Below are the code and all the weights of a small trained network. Each question names an input and a class and asks about switching units off, where a switched-off unit gives its printed mean instead of its output.

import numpy as np


def w(rows, s, z=0):
    codes = np.array(rows[::2]) - 128.0
    scale = np.full(codes.shape[1], s)
    scale[-1] = z or s
    return codes * scale


def norm(h):
    return h / np.sqrt((h * h).mean(-1, keepdims=True) + 1e-5)


def f(y):
    return y / 2 * (1 + np.tanh(0.7978845608 * (y + 0.044715 * y**3)))


def log_softmax(a):
    a = a - a.max(-1, keepdims=True)
    return a - np.log(np.exp(a).sum(-1, keepdims=True))


def net(x, mask):
    res = np.array(x, float).reshape(1, 6) / 4 @ E
    u = 0
    for l in range(4):
        y = f(norm(res) @ A[l][:, :-1].T + A[l][:, -1])
        res = res + np.where(mask[u : u + 4], y, B[l][:, -1]) @ B[l][:, :-1]
        u += 4
    return log_softmax(norm(res)[-1] @ U[:, :-1].T + U[:, -1])


A, B = {}, {}
E = w([
[152,46,31,3,9],'x0',
[211,171,116,225,66],'x1',
[48,227,113,113,111],'x2',
[95,115,48,185,156],'x3',
[146,134,109,109,239],'x4',
[103,115,201,91,66],'x5',
],0.0043)
A[0] = w([
[202,244,55,201,198,70],'0.n0',
[2,223,101,198,116,3],'0.n1',
[61,211,249,207,235,142],'0.n2',
[219,152,194,105,249,148],'0.n3',
],0.0055,0.003)
B[0] = w([
[2,101,93,89,42,183],'0.n0',
[44,41,199,144,224,160],'0.n1',
[33,68,158,186,67,254],'0.n2',
[74,8,155,199,146,180],'0.n3',
],0.0082,0.0048)
A[1] = w([
[93,45,153,128,100,178],'1.n0',
[108,151,182,2,72,58],'1.n1',
[166,163,150,168,95,1],'1.n2',
[101,92,97,93,94,216],'1.n3',
],0.0087,0.0024)
B[1] = w([
[105,205,187,106,108,254],'1.n0',
[134,219,101,1,107,187],'1.n1',
[206,85,129,124,151,116],'1.n2',
[171,219,158,122,154,215],'1.n3',
],0.0068,0.0053)
A[2] = w([
[212,92,178,145,70,94],'2.n0',
[166,104,63,49,124,243],'2.n1',
[97,254,87,122,202,89],'2.n2',
[186,131,152,153,77,2],'2.n3',
],0.0067,0.0021)
B[2] = w([
[160,133,192,233,57,161],'2.n0',
[68,253,188,209,158,251],'2.n1',
[79,92,187,187,9,194],'2.n2',
[190,16,125,156,49,116],'2.n3',
],0.0047,0.0026)
A[3] = w([
[120,126,26,86,84,177],'3.n0',
[173,132,208,144,235,253],'3.n1',
[115,152,3,234,144,57],'3.n2',
[143,60,122,177,95,248],'3.n3',
],0.0071,0.0028)
B[3] = w([
[147,181,180,140,181,186],'3.n0',
[80,106,2,72,77,215],'3.n1',
[109,209,220,154,224,185],'3.n2',
[108,160,88,125,109,254],'3.n3',
],0.0087,0.0023)
U = w([
[5,66,182,176,103,199],'0',
[120,49,27,53,163,87],'1',
[172,58,152,118,151,1],'2',
[172,157,116,187,190,88],'3',
[209,98,108,191,19,128],'4',
[160,62,151,117,151,12],'5',
[135,217,153,42,97,201],'6',
],0.015,0.0085)

Each question gives the input, the list of numbers given to net, and the class t.
The units are the neurons (one row each of A and B). Each row of codes is followed by its name. A weight is (code - 128) times the scale printed after its matrix; where a second scale follows, it is the last column's (A, B and U).
mask holds one flag per neuron, layer by layer. A switched-off neuron (its flag False) gives its mean, the last column of its row in B, instead of its output. The means were averaged over made-up inputs and are rounded, as every weight is.
A unit's drop is (log p(t) with every unit on - log p(t) with that unit switched off) / (log p(t) with every unit on - log p(t) with every unit switched off).
The circuit of an input: a set's keep is (log p(t) with only the set's units on - log p(t) with every unit switched off) / (log p(t) with every unit on - log p(t) with every unit switched off). Starting from the 12 units with the biggest drops (on a tie, the unit counted first), units are removed one at a time, each time the one whose removal leaves the highest keep (on an exact tie, the one counted first), for as long as the keep stays at least 0.8.
circuit, biggest first: the units of the circuit, biggest drop first
unit that matters most: the unit with the biggest drop
k most important neurons: the k neurons with the biggest drops, biggest first
top k neurons in layer l: the k neurons of layer l with the biggest drops, biggest first
drop when u is switched off: that unit's drop, to one decimal
input [8,1,1,4,3,-2], class 6: unit that matters most -> 0.n3
input [-1,-3,-3,0,2,-4], class 1: 4 most important neurons -> 3.n1; 0.n3; 2.n2; 0.n2
input [-2,4,-8,-7,3,1], class 4: 2 most important neurons -> 0.n1; 0.n2
input [-3,6,-3,-7,-5,-7], class 4: circuit, biggest first -> 0.n1; 2.n3
input [7,4,-6,-7,-4,3], class 6: circuit, biggest first -> 1.n1; 0.n2
input [3,-3,-5,-2,7,4], class 1: 3 most important neurons -> 3.n1; 0.n0; 0.n2
input [-3,8,5,-5,-8,0], class 4: top 2 neurons in layer 1 -> 1.n2; 1.n0
input [2,-3,-1,-3,-2,-7], class 6: 2 most important neurons -> 0.n1; 0.n3
input [5,5,-4,0,6,2], class 4: 3 most important neurons -> 2.n0; 1.n1; 0.n0
input [1,0,1,-8,7,-6], class 0: 3 most important neurons -> 0.n3; 0.n0; 1.n0
input [0,3,0,-4,8,-4], class 0: drop when 0.n0 is switched off -> 0.1
input [2,-3,-6,-7,2,6], class 6: drop when 1.n1 is switched off -> 0.1
input [8,4,-2,1,4,2], class 6: drop when 0.n3 is switched off -> 0.7
input [4,5,-7,1,6,7], class 4: unit that matters most -> 2.n0
